Below are the code and all the weights of a small trained network. Each question names an input and a class and asks about switching units off, where a switched-off unit gives its printed mean instead of its output.

import numpy as np


def w(rows, s, z=0):
    codes = np.array(rows[::2]) - 128.0
    scale = np.full(codes.shape[1], s)
    scale[-1] = z or s
    return codes * scale


def f(y):
    return y / 2 * (1 + np.tanh(0.7978845608 * (y + 0.044715 * y**3)))


def log_softmax(a):
    a = a - a.max(-1, keepdims=True)
    return a - np.log(np.exp(a).sum(-1, keepdims=True))


def net(x, mask):
    res = np.array(x, float).reshape(1, 8) / 4 @ E
    y = f(res @ A[0][:, :-1].T + A[0][:, -1])
    res = res + np.where(mask, y, B[0][:, -1]) @ B[0][:, :-1]
    return log_softmax(res[-1] @ U[:, :-1].T + U[:, -1])


A, B = {}, {}
E = w([
[111,143,108,168,4,109,197,161],'x0',
[134,128,124,124,129,126,144,111],'x1',
[143,85,182,218,90,148,84,55],'x2',
[138,126,134,105,121,129,151,102],'x3',
[119,138,110,148,135,130,145,110],'x4',
[219,139,61,134,113,233,89,160],'x5',
[138,121,132,119,125,124,125,127],'x6',
[107,132,117,143,139,143,152,125],'x7',
],0.015)
A[0] = w([
[148,179,65,100,163,123,148,225,184],'N1',
[91,23,199,174,115,132,105,80,182],'N2',
[143,127,101,203,92,173,143,97,189],'N3',
[56,162,160,64,169,10,174,148,254],'N4',
[198,70,150,169,70,214,127,99,114],'N5',
[117,140,116,92,218,117,134,110,202],'N6',
[141,155,72,86,120,143,150,164,178],'N7',
[142,117,101,95,172,248,72,123,196],'N8',
],0.011,0.0061)
B[0] = w([
[221,112,24,128,87,93,193,92,206],'N1',
[1,148,232,187,154,113,27,23,208],'N2',
[102,139,171,92,124,184,80,253,189],'N3',
[95,118,170,194,150,39,146,229,251],'N4',
[60,110,30,26,132,122,31,196,207],'N5',
[142,130,77,48,231,13,80,207,195],'N6',
[253,86,125,73,11,146,157,129,182],'N7',
[196,173,47,65,164,108,69,48,233],'N8',
],0.0091,0.021)
U = w([
[89,115,108,93,160,111,76,222,252],'0',
[82,107,179,172,254,173,100,48,139],'1',
[168,165,94,89,143,119,131,63,64],'2',
[118,135,109,108,194,229,56,77,62],'3',
[91,130,142,175,66,95,181,185,49],'4',
[40,162,180,187,14,144,120,101,141],'5',
[166,95,111,101,57,197,165,116,75],'6',
],0.0096,0.0029)

Each question gives the input, the list of numbers given to net, and the class t.
The units are the neurons (one row each of A and B). Each row of codes is followed by its name. A weight is (code - 128) times the scale printed after its matrix; where a second scale follows, it is the last column's (A, B and U).
mask holds one flag per neuron, in row order. A switched-off neuron (its flag False) gives its mean, the last column of its row in B, instead of its output. The means were averaged over made-up inputs and are rounded, as every weight is.
A unit's drop is (log p(t) with every unit on - log p(t) with that unit switched off) / (log p(t) with every unit on - log p(t) with every unit switched off).
The circuit of an input: a set's keep is (log p(t) with only the set's units on - log p(t) with every unit switched off) / (log p(t) with every unit on - log p(t) with every unit switched off). Starting from all 8 units, units are removed one at a time, each time the one whose removal leaves the highest keep (on an exact tie, the one counted first), for as long as the keep stays at least 0.8.
units of the circuit, in order: the units of the circuit, biggest drop first
most important unit: the unit with the biggest drop
top k neurons: the k neurons with the biggest drops, biggest first
drop of u: that unit's drop, to one decimal
input [8,1,8,6,-1,5,-3,5], class 0: units of the circuit, in order	[N5]
input [2,7,6,8,4,-1,-5,8], class 5: top 4 neurons	[N8 N6 N2 N3]
input [7,-2,5,-4,2,0,-1,8], class 5: top 3 neurons	[N6 N2 N8]
input [5,4,1,5,-1,0,-2,1], class 5: top 3 neurons	[N6 N8 N4]
input [1,5,3,-3,4,-8,8,5], class 5: units of the circuit, in order	[N8 N2]
input [0,-4,7,8,-8,5,-3,-1], class 3: top 4 neurons	[N4 N6 N2 N8]
input [-1,-8,8,-5,-5,3,-3,0], class 3: top 2 neurons	[N4 N2]
input [-4,6,2,-2,-8,7,3,-5], class 3: top 2 neurons	[N8 N4]
input [1,0,-1,8,3,-4,3,1], class 4: units of the circuit, in order	[N5 N8]
input [1,4,-3,-3,4,-8,-2,3], class 4: units of the circuit, in order	[N5 N4]
input [8,4,0,1,0,7,-3,6], class 6: top 2 neurons	[N7 N4]
input [-4,-7,1,-4,-8,-8,4,8], class 1: top 3 neurons	[N2 N5 N3]
input [0,7,-1,3,8,6,-5,8], class 2: top 3 neurons	[N8 N4 N1]
input [3,0,-1,-3,6,-6,8,7], class 4: most important unit	N4
input [0,-4,4,1,-7,5,-3,-4], class 3: top 2 neurons	[N4 N6]
input [-4,6,3,-3,-5,7,-5,2], class 3: top 2 neurons	[N8 N4]
input [1,2,-4,-2,-5,-5,6,-1], class 4: top 4 neurons	[N5 N8 N4 N3]
input [0,6,5,7,2,5,-7,-6], class 3: top 2 neurons	[N4 N6]
input [6,7,-6,-3,-3,1,-8,-7], class 6: top 2 neurons	[N7 N1]
input [6,-3,-8,-4,-3,-2,-7,-3], class 4: most important unit	N4
input [1,4,8,-6,4,-2,0,2], class 5: top 4 neurons	[N8 N6 N2 N3]
input [0,2,-8,4,-5,7,3,6], class 2: drop of N8	0.4
input [-1,-3,1,1,-1,5,-8,0], class 3: drop of N4	0.8
input [-2,3,-6,-4,3,2,-7,1], class 2: drop of N1	0.1
input [-6,1,6,-7,1,-7,5,-7], class 1: drop of N5	0.0
